Below are the code and all the weights of a small trained network. Each question names an input and a target symbol and asks about switching units off, where a switched-off unit gives its printed mean instead of its output.

import numpy as np


def w(rows, s, z=0):
    codes = np.array(rows[::2]) - 128.0
    scale = np.full(codes.shape[1], s)
    scale[-1] = z or s
    return codes * scale


def norm(h):
    return h / np.sqrt((h * h).mean(-1, keepdims=True) + 1e-5)


def f(y):
    return y / 2 * (1 + np.tanh(0.7978845608 * (y + 0.044715 * y**3)))


def softmax(a):
    e = np.exp(a - a.max(-1, keepdims=True))
    return e / e.sum(-1, keepdims=True)


def log_softmax(a):
    a = a - a.max(-1, keepdims=True)
    return a - np.log(np.exp(a).sum(-1, keepdims=True))


def net(x, mask):
    ids = ['αεζηθλξσφ'.index(c) for c in x.split()]
    T = len(ids)
    res = E[ids] + P[:T]
    r = norm(res)
    for j in range(2):
        rows = slice(2 * j, 2 * j + 2)
        q, k, v = (r @ M[0][rows].T for M in (Q, K, V))
        z = softmax(np.where(np.tri(T) > 0, q @ k.T / 2**0.5, -1e9)) @ v
        o = O[0][rows]
        res = res + np.where(mask[j], z, o[:, -1]) @ o[:, :-1]
    y = f(norm(res) @ A[0][:, :-1].T + A[0][:, -1])
    res = res + np.where(mask[2:14], y, B[0][:, -1]) @ B[0][:, :-1]
    return log_softmax(norm(res)[-1] @ U[:, :-1].T + U[:, -1])


Q, K, V, O, A, B = {}, {}, {}, {}, {}, {}
E = w([
[91,36,136,174],'α',
[49,54,150,159],'ε',
[70,80,143,159],'ζ',
[36,3,155,157],'η',
[106,80,128,150],'θ',
[74,70,100,155],'λ',
[96,183,155,153],'ξ',
[135,93,201,155],'σ',
[116,223,43,170],'φ',
],0.0065)
P = w([
[162,155,101,64],'0',
[120,161,249,226],'1',
[2,105,209,85],'2',
[90,124,246,225],'3',
[8,97,214,44],'4',
[71,132,248,235],'5',
[11,95,213,58],'6',
[69,145,241,247],'7',
[16,96,218,64],'8',
[71,150,238,254],'9',
[15,70,222,57],'10',
],0.0066)
Q[0] = w([
[127,186,152,248],'H1',
[134,167,148,36],'H1',
[81,98,94,23],'H2',
[95,114,107,202],'H2',
],0.012)
K[0] = w([
[236,55,69,78],'H1',
[22,123,255,149],'H1',
[37,159,198,180],'H2',
[224,192,169,76],'H2',
],0.0089)
V[0] = w([
[117,67,32,248],'H1',
[47,254,73,116],'H1',
[39,219,206,152],'H2',
[122,98,70,185],'H2',
],0.0076)
O[0] = w([
[75,233,14,64,80],'H1',
[3,222,245,44,75],'H1',
[200,184,108,40,252],'H2',
[55,146,35,140,96],'H2',
],0.0074,0.0028)
A[0] = w([
[106,73,165,62,135],'N1',
[113,91,107,204,111],'N2',
[44,173,154,173,193],'N3',
[218,150,75,202,248],'N4',
[98,107,217,235,216],'N5',
[255,99,226,178,226],'N6',
[83,181,100,245,151],'N7',
[139,91,208,132,95],'N8',
[64,129,152,136,190],'N9',
[163,79,84,202,114],'N10',
[242,118,167,168,46],'N11',
[128,231,206,186,51],'N12',
],0.0078,0.0018)
B[0] = w([
[140,90,111,188,204],'N1',
[132,156,175,103,171],'N2',
[187,83,79,88,184],'N3',
[119,255,168,95,152],'N4',
[124,197,87,100,254],'N5',
[163,120,92,75,205],'N6',
[134,52,93,56,180],'N7',
[170,131,71,109,176],'N8',
[136,133,128,110,181],'N9',
[124,174,188,137,167],'N10',
[107,152,46,134,144],'N11',
[137,25,133,198,153],'N12',
],0.007,0.006)
U = w([
[94,93,159,251,167],'α',
[166,114,254,76,92],'ε',
[80,184,69,207,123],'ζ',
[29,180,217,175,101],'η',
[210,79,150,188,145],'θ',
[246,50,98,62,47],'λ',
[185,162,52,67,111],'ξ',
[102,223,140,37,252],'σ',
[25,79,8,69,63],'φ',
],0.0087,0.0035)

Each question gives the input, a string of symbols that net reads in full, and the target symbol t.
The units are the heads (2 rows each of Q, K, V and O) and the neurons (one row each of A and B). Each row of codes is followed by its name. A weight is (code - 128) times the scale printed after its matrix; where a second scale follows, it is the last column's (O, A, B and U).
mask holds one flag per unit, heads first, then neurons. A switched-off unit (its flag False) gives its mean, the last column of its rows in O or B, instead of its output. The means were averaged over made-up inputs and are rounded, as every weight is.
A unit's drop is (log p(t) with every unit on - log p(t) with that unit switched off) / (log p(t) with every unit on - log p(t) with every unit switched off).
The circuit of an input: a set's keep is (log p(t) with only the set's units on - log p(t) with every unit switched off) / (log p(t) with every unit on - log p(t) with every unit switched off). Starting from the 12 units with the biggest drops (on a tie, the unit counted first), units are removed one at a time, each time the one whose removal leaves the highest keep (on an exact tie, the one counted first), for as long as the keep stays at least 0.8.
circuit, biggest first: the units of the circuit, biggest drop first
unit that matters most: the unit with the biggest drop
k most important neurons: the k neurons with the biggest drops, biggest first
heads that matter: for each layer, one digit per head in row order, 1 if its drop is at least 0.15 and else 0, layers parted by /
input ξ α ζ, target ε: heads that matter : 11
input ξ ε η λ ξ φ, target ε: heads that matter : 10
input λ η φ η σ φ λ α λ φ, target φ: heads that matter : 00
input φ ζ ε ε λ η λ θ, target η: heads that matter : 10
input α σ θ λ σ φ α η ξ ε, target ζ: heads that matter : 11
input θ φ α θ λ ε σ, target λ: circuit, biggest first : (N1, N8)
input ζ φ η ε ξ ζ σ ζ, target λ: unit that matters most : N12
input ε σ θ σ ε, target λ: circuit, biggest first : (H2, H1)
input λ ε ε η, target φ: circuit, biggest first : (H1, N3)
input ε λ σ φ ξ θ α σ, target ξ: circuit, biggest first : (N5, N6)
input ζ θ α σ λ ξ ξ, target ε: 2 most important neurons : (N5, N7)
input ζ η λ η, target λ: circuit, biggest first : (N8, N5)
input λ η ζ ξ, target φ: circuit, biggest first : (H2, N7, H1)
input φ η θ σ λ η η η, target η: circuit, biggest first : (H1)
input λ α α θ σ φ α ζ φ ξ, target φ: circuit, biggest first : (N7, H2, H1)
input ζ η ε η θ ζ φ ε σ ε, target λ: heads that matter : 00
input φ ε ζ α ξ η λ ζ, target η: heads that matter : 10
input η ζ ζ λ η ζ η φ, target σ: 2 most important neurons : (N4, N7)
input φ σ η ε ε ε ξ λ λ φ, target η: 2 most important neurons : (N12, N6)
input ξ ζ θ, target ε: circuit, biggest first : (H1, H2, N5)
input ε η θ η α θ η ε, target ξ: unit that matters most : N5
input ε φ λ λ, target ξ: heads that matter : 00
input α θ σ α ε η η λ, target ζ: 2 most important neurons : (N4, N10)
input λ ε α φ, target φ: 2 most important neurons : (N7, N3)
input θ θ θ σ, target α: heads that matter : 01
